Below are the code and all the weights of a small trained network. Each question names an input and a class and asks about switching units off, where a switched-off unit gives its printed mean instead of its output.

import numpy as np


def w(rows, s, z=0):
    codes = np.array(rows[::2]) - 128.0
    scale = np.full(codes.shape[1], s)
    scale[-1] = z or s
    return codes * scale


def norm(h):
    return h / np.sqrt((h * h).mean(-1, keepdims=True) + 1e-5)


def f(y):
    return np.maximum(y, 0)


def log_softmax(a):
    a = a - a.max(-1, keepdims=True)
    return a - np.log(np.exp(a).sum(-1, keepdims=True))


def net(x, mask):
    res = np.array(x, float).reshape(1, 6) / 4 @ E
    u = 0
    for l in range(3):
        y = f(norm(res) @ A[l][:, :-1].T + A[l][:, -1])
        res = res + np.where(mask[u : u + 12], y, B[l][:, -1]) @ B[l][:, :-1]
        u += 12
    return log_softmax(norm(res)[-1] @ U[:, :-1].T + U[:, -1])


A, B = {}, {}
E = w([
[98,2,158,85,132,112,119,170,98,188],'x0',
[120,129,106,139,191,119,173,66,165,175],'x1',
[52,33,161,99,214,185,165,158,200,161],'x2',
[89,29,105,154,110,118,86,108,179,177],'x3',
[240,220,98,111,101,172,80,127,101,164],'x4',
[103,54,117,139,159,98,145,106,121,145],'x5',
],0.00084)
A[0] = w([
[161,227,128,151,134,119,156,115,96,88,60],'0.n0',
[168,189,127,164,98,133,124,157,124,93,59],'0.n1',
[107,126,85,85,123,139,82,124,142,200,100],'0.n2',
[130,100,154,122,149,152,150,158,193,153,45],'0.n3',
[64,138,216,107,157,116,178,177,91,65,57],'0.n4',
[79,130,124,174,163,16,82,29,124,126,68],'0.n5',
[84,199,160,191,177,185,210,66,208,70,175],'0.n6',
[192,173,86,123,97,83,166,94,59,128,145],'0.n7',
[169,206,120,182,173,185,129,129,130,177,57],'0.n8',
[8,103,151,108,216,174,104,132,189,132,47],'0.n9',
[209,219,89,129,108,197,123,123,122,140,129],'0.n10',
[29,12,116,107,182,130,215,68,111,181,253],'0.n11',
],0.0015,0.0012)
B[0] = w([
[142,30,125,153,146,188,75,121,146,172,161],'0.n0',
[98,139,137,150,48,175,106,153,119,145,151],'0.n1',
[99,104,141,144,164,62,107,143,80,84,147],'0.n2',
[105,104,94,180,106,191,174,142,126,107,146],'0.n3',
[97,155,176,89,173,8,132,132,76,46,155],'0.n4',
[153,132,53,143,113,120,208,176,131,137,156],'0.n5',
[179,91,103,107,137,77,87,151,57,205,186],'0.n6',
[75,150,102,147,167,169,111,143,235,118,174],'0.n7',
[132,127,147,72,186,137,113,113,108,159,152],'0.n8',
[70,141,179,171,41,205,188,124,214,130,179],'0.n9',
[49,154,170,80,166,175,107,61,109,116,183],'0.n10',
[143,215,171,168,79,177,72,207,109,91,251],'0.n11',
],0.0016,0.0028)
A[1] = w([
[176,126,21,196,126,72,190,104,160,162,25],'1.n0',
[103,118,145,183,131,103,98,165,92,107,118],'1.n1',
[196,204,118,85,27,148,64,88,136,97,24],'1.n2',
[90,5,169,150,124,141,182,96,245,129,86],'1.n3',
[155,12,125,97,113,135,95,160,124,168,56],'1.n4',
[161,151,40,156,113,167,52,114,167,177,137],'1.n5',
[92,76,146,88,101,150,86,141,110,173,66],'1.n6',
[81,5,178,128,73,96,103,161,114,164,93],'1.n7',
[132,63,99,129,156,101,94,187,78,204,12],'1.n8',
[168,148,212,17,113,239,119,231,110,121,254],'1.n9',
[95,106,125,136,43,105,141,195,205,60,160],'1.n10',
[146,96,117,174,209,98,157,154,154,120,160],'1.n11',
],0.0015,0.00069)
B[1] = w([
[125,142,66,152,61,54,208,121,175,47,148],'1.n0',
[162,147,116,56,150,92,132,111,146,164,170],'1.n1',
[46,114,169,174,126,184,72,126,95,88,180],'1.n2',
[91,164,144,151,130,248,156,170,181,120,194],'1.n3',
[173,190,116,205,138,82,142,196,94,180,163],'1.n4',
[87,112,192,98,104,84,202,124,64,109,186],'1.n5',
[204,145,72,198,133,124,95,137,145,86,164],'1.n6',
[209,168,111,137,199,152,121,116,181,162,208],'1.n7',
[187,146,118,142,112,97,56,164,114,137,150],'1.n8',
[99,104,89,191,101,59,138,83,164,145,253],'1.n9',
[130,114,154,122,243,189,196,111,119,159,201],'1.n10',
[92,159,149,98,62,117,92,152,138,118,149],'1.n11',
],0.0017,0.0023)
A[2] = w([
[143,106,33,155,59,69,203,85,135,97,46],'2.n0',
[155,163,139,43,187,147,116,43,141,181,61],'2.n1',
[91,95,190,47,143,55,180,143,77,81,2],'2.n2',
[83,182,59,169,84,125,129,100,127,86,112],'2.n3',
[181,162,88,21,190,154,145,64,140,194,48],'2.n4',
[146,140,58,147,152,122,169,32,130,140,157],'2.n5',
[255,50,117,137,82,95,86,181,120,186,39],'2.n6',
[157,118,145,110,72,179,81,81,121,106,40],'2.n7',
[155,181,111,108,97,96,110,89,40,76,108],'2.n8',
[104,117,152,110,66,188,66,121,100,59,107],'2.n9',
[117,159,135,115,167,142,150,102,131,221,174],'2.n10',
[128,198,118,111,152,88,184,171,139,62,116],'2.n11',
],0.0021,0.00092)
B[2] = w([
[168,81,124,21,33,85,190,154,253,201,185],'2.n0',
[191,93,79,125,166,182,146,55,76,59,198],'2.n1',
[78,134,178,63,192,8,125,98,60,25,194],'2.n2',
[162,129,110,59,65,114,129,123,125,227,234],'2.n3',
[192,57,57,57,174,153,156,96,122,11,190],'2.n4',
[170,43,100,40,124,109,168,150,153,74,204],'2.n5',
[186,182,22,163,227,69,80,136,77,142,217],'2.n6',
[23,183,194,120,92,111,118,77,68,136,174],'2.n7',
[83,125,164,179,123,234,127,141,178,181,253],'2.n8',
[143,188,173,144,105,118,141,79,111,195,217],'2.n9',
[127,80,106,147,131,155,133,138,129,41,238],'2.n10',
[119,74,149,92,96,59,67,111,97,130,220],'2.n11',
],0.0021,0.0013)
U = w([
[57,117,218,66,181,2,143,151,51,23,74],'0',
[221,91,39,46,206,209,158,33,94,14,94],'1',
[240,120,27,210,206,58,36,208,79,195,89],'2',
[44,45,172,216,181,244,202,218,251,149,246],'3',
[177,72,61,42,17,35,212,113,221,184,3],'4',
[98,253,196,150,23,195,48,52,55,192,228],'5',
],0.006,0.00064)

Each question gives the input, the list of numbers given to net, and the class t.
The units are the neurons (one row each of A and B). Each row of codes is followed by its name. A weight is (code - 128) times the scale printed after its matrix; where a second scale follows, it is the last column's (A, B and U).
mask holds one flag per neuron, layer by layer. A switched-off neuron (its flag False) gives its mean, the last column of its row in B, instead of its output. The means were averaged over made-up inputs and are rounded, as every weight is.
A unit's drop is (log p(t) with every unit on - log p(t) with that unit switched off) / (log p(t) with every unit on - log p(t) with every unit switched off).
The circuit of an input: a set's keep is (log p(t) with only the set's units on - log p(t) with every unit switched off) / (log p(t) with every unit on - log p(t) with every unit switched off). Starting from the 12 units with the biggest drops (on a tie, the unit counted first), units are removed one at a time, each time the one whose removal leaves the highest keep (on an exact tie, the one counted first), for as long as the keep stays at least 0.8.
circuit, biggest first: the units of the circuit, biggest drop first
k most important neurons: the k neurons with the biggest drops, biggest first
top k neurons in layer l: the k neurons of layer l with the biggest drops, biggest first
drop when u is switched off: that unit's drop, to one decimal
input [1,8,5,-6,-4,-8], class 0: circuit, biggest first -> 0.n4, 2.n8, 2.n11
input [-8,4,0,5,6,-7], class 1: circuit, biggest first -> 0.n11, 2.n4
input [-6,-7,4,-6,-4,-3], class 0: 2 most important neurons -> 0.n4, 0.n11
input [-2,1,7,3,8,2], class 1: circuit, biggest first -> 2.n4, 2.n1
input [3,0,-7,4,4,6], class 4: 2 most important neurons -> 0.n11, 2.n0
input [6,-5,7,-7,-5,-7], class 0: 2 most important neurons -> 0.n4, 2.n2
input [1,4,-8,1,5,5], class 4: 2 most important neurons -> 0.n11, 1.n0
input [-6,-2,6,-8,-8,6], class 0: circuit, biggest first -> 0.n4, 2.n2
input [4,7,8,-7,7,3], class 1: circuit, biggest first -> 2.n4
input [-4,6,-5,8,3,-2], class 4: 2 most important neurons -> 0.n11, 1.n0
input [-1,5,-2,-6,5,-6], class 1: top 3 neurons in layer 0 -> 0.n11, 0.n8, 0.n9
input [3,-3,-2,4,1,-5], class 2: 2 most important neurons -> 0.n11, 2.n6
input [3,-7,-7,1,-4,1], class 2: top 2 neurons in layer 0 -> 0.n11, 0.n10
input [-7,6,6,3,4,5], class 1: top 3 neurons in layer 0 -> 0.n6, 0.n8, 0.n7
input [6,5,-3,2,2,-7], class 2: top 2 neurons in layer 0 -> 0.n11, 0.n2
input [-2,7,-5,-2,3,0], class 1: most important neuron -> 0.n11
input [-8,6,2,4,0,-1], class 4: 2 most important neurons -> 1.n0, 2.n0
input [3,-3,-1,6,-1,-1], class 2: drop when 1.n2 is switched off -> 0.0
input [8,3,-1,8,2,7], class 2: drop when 2.n6 is switched off -> 0.1
input [1,8,-5,-2,-8,-8], class 4: drop when 2.n0 is switched off -> 0.1
input [8,3,4,6,5,-7], class 2: most important neuron -> 2.n6
